Where the symbols take the elements:
* | ^ @ § + &
MJ | RN ZC LH CF FQ
LG | JQ MC FJ HG GB
TD | PZ JQ QJ MD GM
RL | FH GD ZB CH NR
TR | FB NS GQ NF LD
GM | FJ HQ PP SQ MC
CP | NR HP GD MJ CH
GS | NT CF FQ QJ SC
CQ | GQ MG DH ZP NS
DQ | BZ FT MP DL MN
CF | LZ PH FP GZ TJ
GB | HQ CC NQ MP QN
PB | LD ZP NS TT NF
NT | ZC LZ QR FM RR
ZB | CQ LD FB RC TB
NQ | PF PZ NB LG GF
GP | LH QR TT RR ZC
HL | QL RZ QB QZ MH
QR | PM CH NR JG JC
MG | RQ QF NM ZB PR
PM | GD FZ PB GP HP
PH | MJ NT GP NB LL
BF | MD HG GB DQ HF
MZ | MH QC RZ QS QZ
GZ | GS NB LL GF PF
PC | JH MH QL NM SN
RD | HF CG HG QL DQ
RC | ZP TN ZD CP RL
RZ | CL BL JZ BG HC
HF | SQ MP QN MN BZ
LD | MG RH SF TN ZD
TB | NS ZD MG RL ZP
SN | RZ SM DL CT QC
SQ | CC MF TD CJ NC
BZ | NC BF MF JZ CJ
NB | CF FM RR FJ SZ
LZ | JC MJ CH GS JG
LL | FQ RR ZC SZ CF
CL | RD BH HB HL ZG
ZD | PR TR QF GD ZB
FJ | GZ FR BD CC NQ
QF | CT GQ FL LD FB
CH | FZ LH RC FQ RN
FM | PH GS JG FR BD
JG | GP FQ RN SC NT
QN | TD LG GF BF MF
BL | BH QL DQ SN JH
FP | CH GP HP LL MJ
MF | GM GB JQ HF MD
NF | ZD FH RH PM TN
ZG | DQ QB CG MH QL
SC | RR TJ LZ PP FM
FQ | QR FP CP TJ LZ
ZP | RH ZB PR NR FH
NS | SF PR RQ FH RH
HB | HG BZ SQ QB CG
RQ | QZ CT QC CQ QS
CJ | QQ HF MD BH HB
BG | HL SN JH RQ MZ
FH | TR TB CQ FZ PB
GD | TB NF LD LH RC
NM | QC FL SM FB CT
FT | BF HB QQ ZG RD
CG | MP CJ NC CL FT
FL | PC MZ HL SF DP
HP | RC TT NF ZC LH
NC | LG MD GM HB QQ
FR | NB QJ SC GM PZ
SM | BL HL ZG DP PC
MP | MF QQ LG RD BF
SF | NM QS QZ TR QF
MN | CJ RD BF BL JZ
MD | MC QN HQ BZ SQ
BD | LL SC NT PZ NB
JC | HP RN FZ NT GP
DL | JZ ZG RD PC BL
PR | QS FB CT TB CQ
JQ | PP NQ GZ QN HQ
FZ | NF RL ZP QR TT
DP | SN QZ MH QF NM
TT | TN NR FH JC PM
TN | ZB PB TR HP GD
QZ | SM BG HC GQ FL
GF | QJ FJ SZ GB JQ
QQ | GB SQ MC CG HG
QB | FT JZ CJ HC CL
RN | TT CP RL LZ QR
CT | BG DP PC MG DH
HC | ZG JH BH MZ HL
PF | SC SZ CF JQ QJ
PP | BD PF GS TD FR
RH | QF CQ QS PB TR
QL | MN CL FT SM DL
FB | DH SF DP ZD MG
JH | QB DL MN QC RZ
QC | HC PC BL DH BG
MC | NQ TD FR NC CC
PZ | SZ PP FM MC FJ
NR | PB RC TB RN FZ
BH | CG MN BZ RZ QB
CC | GF GM PZ QQ LG
HG | QN NC CC FT MP
HQ | FR GF PF MF TD
LH | RL PM TN FP CP
ZC | CP JC PM PH FP
QJ | FM GZ TJ HQ PP
MH | DL HC CL FL SM
SZ | TJ BD PH NQ GZ
RR | FP JG JC BD PH
JZ | HB DQ HF JH BH
DH | MZ NM SN PR RQ
QS | FL DH BG NS GQ
TJ | JG LL MJ PF GS
GQ | DP RQ MZ RH SF

The rows follow the links: the fewer symbols apart two elements are, the more alike their rows tend to be.

Each row is also shifted at random along 2 hidden directions that mean nothing.

Some elements, each with a row of numbers:
LL: (27, 7, 2, -10, -11, -5, 6, 18, -6, -14, -5, 5, -6, 7, -1, 10, -1, -5, 22, 24, 15, 19, 3, 25, 17, 4, -13, -12, 4, -13, 17, 4, -19, -8, 1, -4)
GB: (-33, -4, 5, 14, -12, 15, 9, 13, -2, -6, 4, 2, -4, -2, -2, -3, -10, 15, -25, -10, -11, 20, -8, -9, -12, -13, -4, 2, -5, -13, -2, -8, 7, 16, 4, 7)
RN: (-73, 15, 2, -7, -1, -11, 6, -4, 3, 14, -2, -4, 2, 1, -1, 4, -2, -14, 11, 8, -15, -9, -3, 12, 13, 7, 4, -12, 5, 4, -8, 26, -13, -6, 6, -10)
HP: (-10, 15, 5, -14, -5, -6, 8, -8, 7, 10, 3, -4, 8, 1, -2, -1, -1, -15, 0, 1, -15, -1, -6, 10, 13, 3, 3, -9, 0, 7, -7, 19, -17, -5, 8, -12)
FM: (-9, 12, 18, 7, -8, 9, 16, 17, 9, 0, 2, -3, -4, 4, 4, 0, -15, -5, -30, 6, -20, 21, -19, -5, 3, 4, 2, -14, 0, -16, -6, -6, -9, 6, 21, -2)
NT: (-26, 16, 18, 4, -8, 12, 17, 18, 7, 8, 2, -8, 7, 4, -8, 5, -21, -5, -20, 7, -23, 18, -20, -12, -2, 7, 17, -19, 8, -11, -14, 10, -4, 3, 18, -9)
PF: (-14, 3, 8, 9, 1, 7, 12, 20, 8, -6, -4, 2, -13, 5, 6, -1, -17, -7, -21, 10, -5, 12, -10, -1, 3, 4, -9, -8, -4, -15, -5, -7, -6, 1, 17, 2)
MD: (-25, -8, 4, 11, -8, 11, 2, 11, 0, -11, 5, 4, -6, 0, 1, -6, -3, 9, -20, -10, -2, 16, -4, -1, -7, -11, -13, 5, -10, -10, 3, -10, 4, 12, 0, 9)
SQ: (-8, -7, 9, 13, -5, 17, 2, 13, 7, -11, 9, 2, -3, 0, 1, -10, -8, 4, -35, -15, -6, 19, -11, -11, -12, -10, -10, 6, -13, -11, -4, -14, 6, 11, 5, 9)
RZ: (-12, -6, -4, 7, 4, -15, -25, -16, -7, -1, 2, 3, 0, 1, 11, 0, 30, 9, 22, -3, 12, -16, 10, 5, 1, 4, -1, 5, 4, 3, 18, -11, 8, -1, -21, 8)
QR: (-13, 13, 8, -9, 2, -4, 6, 3, 11, 5, 1, -3, 3, 5, -3, 0, -8, -22, 0, 7, -8, -1, -6, 7, 12, 9, 0, -10, -1, 2, -10, 18, -15, -11, 10, -10)
RD: (23, -16, -2, 6, 1, 6, -18, 8, -5, -17, 7, 4, 5, 2, -6, 1, 8, 9, 12, -7, 24, 7, 8, -2, -13, -2, -6, 9, -5, -3, 12, -8, 13, -2, -20, 9)
CF: (-5, 10, 7, -2, -12, -1, 10, 16, -4, -5, -3, 1, -4, 5, 1, 8, -5, -1, 6, 18, -1, 19, -5, 13, 12, 3, -5, -15, 6, -14, 8, 5, -14, -1, 6, -4)
QQ: (-54, -12, -8, 9, -2, -2, -10, 7, -7, -14, 1, 8, -12, 1, 3, -2, 8, 7, 8, -2, 14, 3, 10, 14, -1, -8, -22, 8, -9, -6, 12, -3, 3, 4, -13, 11)
GZ: (-27, -1, -7, 0, -1, -11, 3, 16, -7, -14, -11, 10, -22, 5, 9, 8, 0, -4, 21, 25, 18, 5, 10, 28, 18, 3, -25, -6, -1, -13, 17, 0, -14, -6, 1, 4)
TN: (-33, 10, -6, -13, -4, -3, 12, -16, -2, 20, -1, -8, 11, -7, -12, 3, -7, 0, 6, -7, -20, -10, 1, -1, 1, -5, 18, -3, 7, 16, -16, 26, -3, 3, 3, -13)
ZP: (0, 1, -15, -17, 6, -9, 5, -16, -3, 11, -7, -2, 3, -6, -8, 2, -3, -6, 19, 0, 1, -20, 12, 7, 6, -3, 4, 5, 2, 18, -8, 20, -4, -7, -2, -9)
PB: (-24, 5, -12, -15, 1, -6, 9, -16, -4, 17, -4, -5, 7, -7, -10, 3, -5, -2, 14, -3, -10, -17, 7, 3, 3, -4, 12, 1, 6, 18, -12, 25, -2, -1, 0, -11)
FB: (44, 0, -11, -11, 4, -13, -2, -26, -3, 7, -3, 1, -1, -6, 9, -4, 13, -1, 8, -4, 1, -18, 8, 5, 8, -4, 0, 9, 0, 14, 3, -5, -4, 0, -1, -3)
BL: (-16, -6, -6, 5, -1, -17, -26, -16, -13, -4, 3, 4, 1, 0, 10, 2, 34, 13, 30, -2, 15, -11, 13, 12, 1, 1, -3, 5, 5, 2, 24, -9, 7, 0, -25, 9)
DL: (-10, -3, 2, 8, -3, -7, -21, -13, -7, 0, 7, 1, 7, 0, 6, -1, 26, 13, 11, -8, 5, -5, 3, -1, -6, 0, 4, 4, 4, 1, 15, -12, 10, 4, -19, 8)
ZD: (-6, 4, -5, -7, 10, -1, 9, -18, 8, 19, -3, -7, 5, -6, -4, -6, -10, -8, -12, -10, -17, -21, -2, -13, -2, 0, 14, 4, 0, 18, -22, 12, 2, 0, 10, -9)
DQ: (-28, -13, -7, 8, -3, 0, -20, 3, -13, -10, 4, 3, 3, 0, -5, 5, 15, 17, 26, -4, 19, 0, 13, 3, -11, -4, -2, 7, 2, -1, 15, -2, 15, 1, -26, 9)
JQ: (2, -7, 2, 9, -2, 16, 11, 25, 1, -12, -3, 3, -10, 1, -4, 2, -20, 6, -17, 5, 4, 18, -4, -6, -8, -5, -8, 0, -5, -13, -3, -8, 5, 5, 9, 5)
MF: (7, -7, 9, 11, -9, 18, 5, 14, 5, -12, 8, 2, -2, 0, 0, -8, -9, 7, -34, -13, -6, 23, -10, -10, -11, -11, -10, 5, -12, -12, -2, -16, 4, 12, 6, 8)
MJ: (-18, 11, 7, -5, 0, 1, 8, 14, 6, 2, -3, -4, 2, 6, -7, 6, -13, -15, 5, 14, -3, 5, -6, 5, 8, 11, 3, -14, 4, -4, -7, 17, -11, -10, 10, -9)
ZG: (26, -2, 15, 12, -5, 11, -13, -5, 4, 1, 15, -5, 16, 0, 1, -7, 11, 10, -23, -20, -10, 9, -13, -24, -18, 0, 14, 3, 0, -2, 0, -19, 15, 9, -7, 7)
PC: (-87, -2, -7, 16, 11, -13, -16, -18, -8, 19, -3, -4, -1, -4, 8, 4, 19, 15, 15, -5, -7, -31, 6, -11, -9, 6, 19, 2, 13, 8, 0, -1, 20, 6, -14, 6)
QN: (0, -6, 9, 12, -10, 19, 7, 14, 3, -11, 7, 2, -2, 0, -2, -6, -11, 10, -33, -12, -8, 24, -11, -11, -12, -12, -7, 4, -10, -13, -3, -14, 5, 13, 6, 8)
JG: (49, 7, 7, -11, -4, 3, 7, 21, 4, -12, -2, 1, 1, 8, -6, 7, -11, -15, 9, 20, 12, 19, -3, 12, 12, 9, -6, -12, 0, -10, 4, 7, -16, -13, 7, -7)
NR: (22, 12, 4, -17, -8, 0, 11, -11, 6, 10, 4, -6, 14, -2, -8, -3, -5, -11, -5, -6, -16, 3, -6, 3, 7, -3, 9, -5, 1, 10, -11, 17, -13, -2, 7, -13)

In each set, the symbols that take the first to the second take the third to the fourth, perhaps in another order. Give the fourth.
Answer with the element's name.
(-13, 8, 7, 3, -7, -1, 10, 16, 1, -7, -4, 3, -11, 5, 7, 4, -7, -4, -6, 16, -3, 14, -6, 11, 11, 3, -11, -11, 0, -15, 5, -3, -13, 1, 11, 0)
: (-37, -2, 11, 18, -11, 25, 17, 19, 3, 1, 4, -4, -1, -3, -6, -3, -23, 15, -42, -12, -23, 23, -17, -24, -20, -11, 9, -1, -2, -13, -15, -8, 13, 18, 13, 6)
:: (-14, -7, -7, 8, 13, -11, -18, -14, -5, 7, -3, 0, -1, -2, 7, 1, 17, 8, 17, -2, 9, -24, 9, -6, -5, 7, 9, 5, 8, 7, 6, -9, 15, -1, -13, 6)
: MG

(-9, 15, 11, -8, 0, 0, 10, -1, 14, 10, 4, -6, 8, 3, -2, -3, -9, -21, -14, 0, -19, 1, -13, 1, 9, 7, 5, -10, -2, 3, -15, 16, -14, -7, 14, -11)
: (-56, 9, -5, -8, -1, -13, 3, 10, -6, 0, -9, 1, -5, 5, -5, 13, -3, -9, 35, 24, 8, -4, 8, 24, 16, 9, -4, -14, 8, -2, 5, 26, -13, -12, -2, -7)
:: (44, 5, 2, -16, 4, -5, 1, 16, 6, -13, -4, 3, -2, 10, -3, 5, -7, -24, 20, 21, 19, 7, 4, 20, 18, 12, -14, -9, -3, -4, 5, 13, -20, -20, 4, -8)
: PH

(18, -9, -7, 1, 2, -17, -28, -14, -10, -9, 2, 6, -1, 2, 11, 1, 34, 7, 32, 1, 24, -11, 14, 14, 5, 3, -10, 8, 1, 2, 26, -14, 3, -5, -25, 9)
: (-18, -3, 2, 13, 13, -4, -15, -14, 2, 12, 2, -4, 4, -2, 7, -3, 12, 6, -5, -10, -6, -21, -2, -20, -12, 8, 17, 4, 7, 6, -5, -12, 18, 3, -6, 6)
:: (-20, -5, 1, 10, 2, 11, 11, 24, 1, -9, -5, 3, -14, 2, -1, 2, -19, 1, -13, 9, 3, 11, -3, -3, -4, 0, -9, -3, -4, -13, -4, -5, 3, 2, 11, 5)
: GM

(-19, -7, -3, 8, -5, 12, 9, 22, -5, -11, -4, 4, -12, 1, -4, 4, -15, 11, -6, 6, 6, 16, 1, -1, -7, -6, -8, 0, -2, -13, 2, -4, 5, 7, 4, 6)
: (53, 7, 12, -3, -8, 4, 10, 20, 5, -15, -1, 4, -6, 7, 5, 1, -8, -11, -10, 16, 5, 25, -9, 10, 12, 4, -14, -10, -4, -17, 8, -8, -18, -4, 13, -2)
:: (46, -2, -12, -17, 11, -5, 4, -14, 4, 5, -5, -1, 2, -4, -4, -3, -5, -13, 9, -1, 6, -17, 9, 3, 6, 0, -1, 8, -4, 18, -9, 10, -5, -10, 3, -8)
: DH

(-27, 3, 3, 5, -1, -1, 8, 18, 1, -7, -6, 5, -16, 5, 7, 3, -9, -5, -4, 16, 2, 9, -3, 11, 10, 3, -14, -8, -2, -14, 4, -3, -10, -1, 11, 2)
: (-65, 15, 9, 3, -11, 2, 14, 15, -3, 8, -3, -6, 2, 3, -6, 11, -11, 2, 2, 13, -18, 12, -9, 2, 3, 5, 13, -19, 13, -11, -5, 16, -5, 3, 9, -7)
:: (-29, -5, -4, 9, 6, -14, -23, -17, -7, 4, 2, 2, 0, 0, 11, 0, 27, 9, 18, -4, 6, -19, 7, 1, -2, 5, 3, 5, 5, 4, 13, -10, 11, 1, -18, 8)
: MN

(-28, -4, -3, 12, 12, -5, -13, -14, -3, 14, -1, -4, 3, -4, 5, 1, 11, 10, 4, -7, -4, -24, 2, -18, -12, 6, 19, 4, 10, 8, -3, -9, 20, 4, -7, 5)
: (1, -2, 8, 14, 9, -1, -17, -13, 6, 8, 7, -3, 7, 0, 9, -7, 15, 4, -13, -13, -7, -13, -7, -20, -11, 7, 13, 4, 2, 3, -2, -17, 15, 3, -5, 7)
:: (-24, -7, -4, 9, -1, 9, 9, 23, -5, -12, -7, 4, -15, 1, -3, 5, -15, 7, -2, 10, 8, 11, 3, 2, -3, -4, -11, -1, -2, -13, 2, -3, 3, 4, 5, 6)
: PP

(-16, 6, 10, 7, -2, 5, 12, 18, 6, -4, -3, 2, -11, 5, 7, 0, -13, -6, -20, 11, -9, 14, -11, 1, 6, 3, -7, -11, -2, -16, -3, -6, -9, 2, 17, 1)
: (-12, -6, -2, 6, 3, 6, 8, 23, 0, -13, -8, 5, -17, 3, 2, 3, -15, -2, -3, 14, 12, 10, 2, 6, 2, 0, -16, -2, -4, -13, 2, -5, -2, -1, 8, 5)
:: (16, 9, 8, -7, -2, 3, 9, 19, 4, -5, -2, -2, 2, 7, -7, 7, -13, -14, 6, 17, 4, 14, -5, 7, 8, 9, -1, -14, 3, -8, -1, 12, -13, -11, 8, -8)
: CF

(34, 8, -4, -21, -6, -5, 8, -12, 0, 6, 0, -3, 11, -3, -9, 0, -1, -9, 11, -1, -4, 0, 3, 10, 9, -4, 3, -1, 0, 12, -3, 19, -13, -6, 1, -13)
: (21, 5, 0, -8, 9, 7, 13, -13, 13, 18, 1, -9, 11, -6, -8, -7, -17, -11, -22, -14, -21, -13, -8, -20, -7, 0, 18, 4, -2, 16, -28, 11, 3, -1, 15, -10)
:: (-10, -14, 2, 12, 4, 13, -14, 10, 1, -10, 8, 1, 4, 1, -7, -3, 0, 8, -4, -12, 11, 5, 1, -13, -18, -1, 0, 8, -5, -3, 1, -7, 18, 1, -12, 10)
: HG

(-24, 1, -19, -14, 8, -14, 2, -20, -4, 13, -10, -1, -2, -6, -3, 2, 1, -5, 24, 2, 2, -27, 15, 10, 7, -2, 3, 6, 3, 19, -6, 21, -3, -6, -3, -8)
: (26, -5, -10, -1, 3, -7, -8, -17, -11, 7, -4, 0, 2, -6, 3, 3, 14, 14, 17, -2, 7, -16, 10, -4, -4, -1, 11, 7, 9, 10, 7, -8, 10, 3, -11, 2)
:: (33, 7, -9, -25, -7, -11, 4, -13, -5, 1, -2, 0, 7, -2, -6, 3, 6, -9, 27, 5, 6, -2, 11, 23, 17, -4, -5, -1, 1, 12, 5, 21, -18, -9, -6, -12)
: MG

(27, -9, 1, 5, -7, 16, 8, 22, -2, -18, 0, 5, -8, 1, -5, 0, -14, 8, -13, 2, 10, 23, -1, -1, -8, -9, -13, 3, -7, -14, 4, -12, 2, 6, 3, 7)
: (-31, -6, 0, 11, -2, 12, 11, 23, -3, -8, -5, 3, -13, 1, -3, 4, -19, 7, -11, 7, 1, 13, -2, -5, -7, -4, -6, -2, -2, -13, -3, -4, 5, 6, 8, 5)
:: (10, -16, 3, 10, 7, 12, -13, 13, 7, -18, 7, 5, -3, 3, -1, -8, -2, -3, -12, -10, 17, 7, 0, -6, -12, -1, -15, 11, -15, -5, 2, -12, 9, -2, -7, 11)
: QQ

(-19, -7, -1, 8, -12, 10, 6, 15, -7, -13, 1, 5, -9, -1, -2, 1, -6, 15, -8, -2, 3, 18, 1, 3, -6, -12, -12, 3, -5, -12, 7, -7, 4, 11, -2, 8)
: (-13, 8, 12, 7, -4, 5, 13, 17, 7, -4, -2, 1, -9, 5, 7, 0, -12, -6, -21, 10, -10, 16, -13, 1, 7, 3, -6, -11, -2, -16, -2, -6, -9, 3, 17, 0)
:: (37, -2, -16, -13, 2, -18, -6, -27, -10, 5, -6, 4, -3, -6, 9, 0, 19, 4, 23, 2, 10, -20, 16, 14, 11, -5, -4, 9, 3, 14, 11, -3, -5, -1, -8, -2)
: MH

(-18, -9, -6, 5, -11, 6, 3, 14, -11, -16, -2, 8, -11, -1, -1, 4, -1, 15, 4, 2, 11, 17, 7, 11, -2, -13, -17, 4, -5, -11, 12, -6, 1, 8, -6, 8)
: (-24, 0, 7, 12, 3, 12, 13, 23, 7, -5, -4, 1, -12, 3, 2, -1, -22, -3, -24, 7, -6, 11, -10, -9, -4, 2, -5, -5, -4, -14, -9, -6, 1, 4, 17, 4)
:: (0, -7, 10, 14, -3, 15, -11, 4, 1, -2, 13, -4, 14, 0, -7, -3, 3, 13, -15, -19, -3, 10, -8, -23, -23, -2, 14, 4, 0, -3, -2, -11, 20, 8, -11, 7)
: HG

(-13, 3, 7, 6, 0, 4, 10, 19, 5, -7, -4, 3, -14, 5, 7, 1, -12, -7, -15, 13, -2, 12, -8, 4, 7, 3, -11, -8, -4, -15, -1, -6, -9, 0, 15, 2)
: (4, 9, 6, -8, -1, 0, 7, 17, 4, -3, -3, -2, 1, 6, -7, 7, -12, -15, 9, 17, 4, 9, -4, 9, 10, 10, -1, -14, 3, -6, -2, 15, -12, -11, 8, -8)
:: (22, 9, 7, -7, -10, 1, 9, 19, -2, -9, -3, 1, -1, 6, -3, 9, -7, -6, 8, 19, 6, 20, -4, 13, 12, 5, -5, -14, 4, -13, 7, 5, -15, -6, 6, -5)
: LH

(-21, 8, -16, -25, -8, -26, -2, -15, -13, 1, -7, 4, -1, -1, -1, 9, 17, -8, 50, 15, 12, -10, 20, 41, 27, -2, -13, -4, 4, 11, 16, 28, -23, -11, -13, -11)
: (21, 6, -3, -16, -1, 2, 12, -12, 4, 13, 0, -6, 12, -5, -12, -2, -10, -7, -3, -8, -13, -6, -1, -5, 0, -4, 13, 1, 2, 15, -16, 18, -4, -2, 6, -13)
:: (22, 6, -10, -22, -5, -8, 6, -13, -4, 6, -3, -1, 8, -4, -9, 3, 1, -6, 22, 2, 1, -5, 9, 15, 10, -5, 1, 1, 2, 14, -1, 22, -12, -7, -4, -12)
: ZB

(-2, -12, 0, 9, -2, 7, -16, 5, -6, -9, 8, 1, 7, 1, -7, 0, 9, 13, 7, -10, 13, 5, 4, -8, -16, -2, 2, 7, 0, -2, 8, -7, 16, 2, -19, 8)
: (64, -14, 11, 9, 3, 22, -12, 12, 8, -15, 13, 0, 12, 3, -8, -8, -2, 3, -20, -17, 12, 16, -7, -22, -22, 0, 1, 10, -9, -5, -1, -18, 16, 0, -8, 8)
:: (-35, -3, 1, 14, 10, -8, -18, -15, -1, 12, 3, -3, 3, -1, 9, -2, 18, 7, 2, -9, -4, -21, 0, -14, -9, 7, 13, 3, 6, 5, 1, -11, 16, 3, -9, 7)
: HL

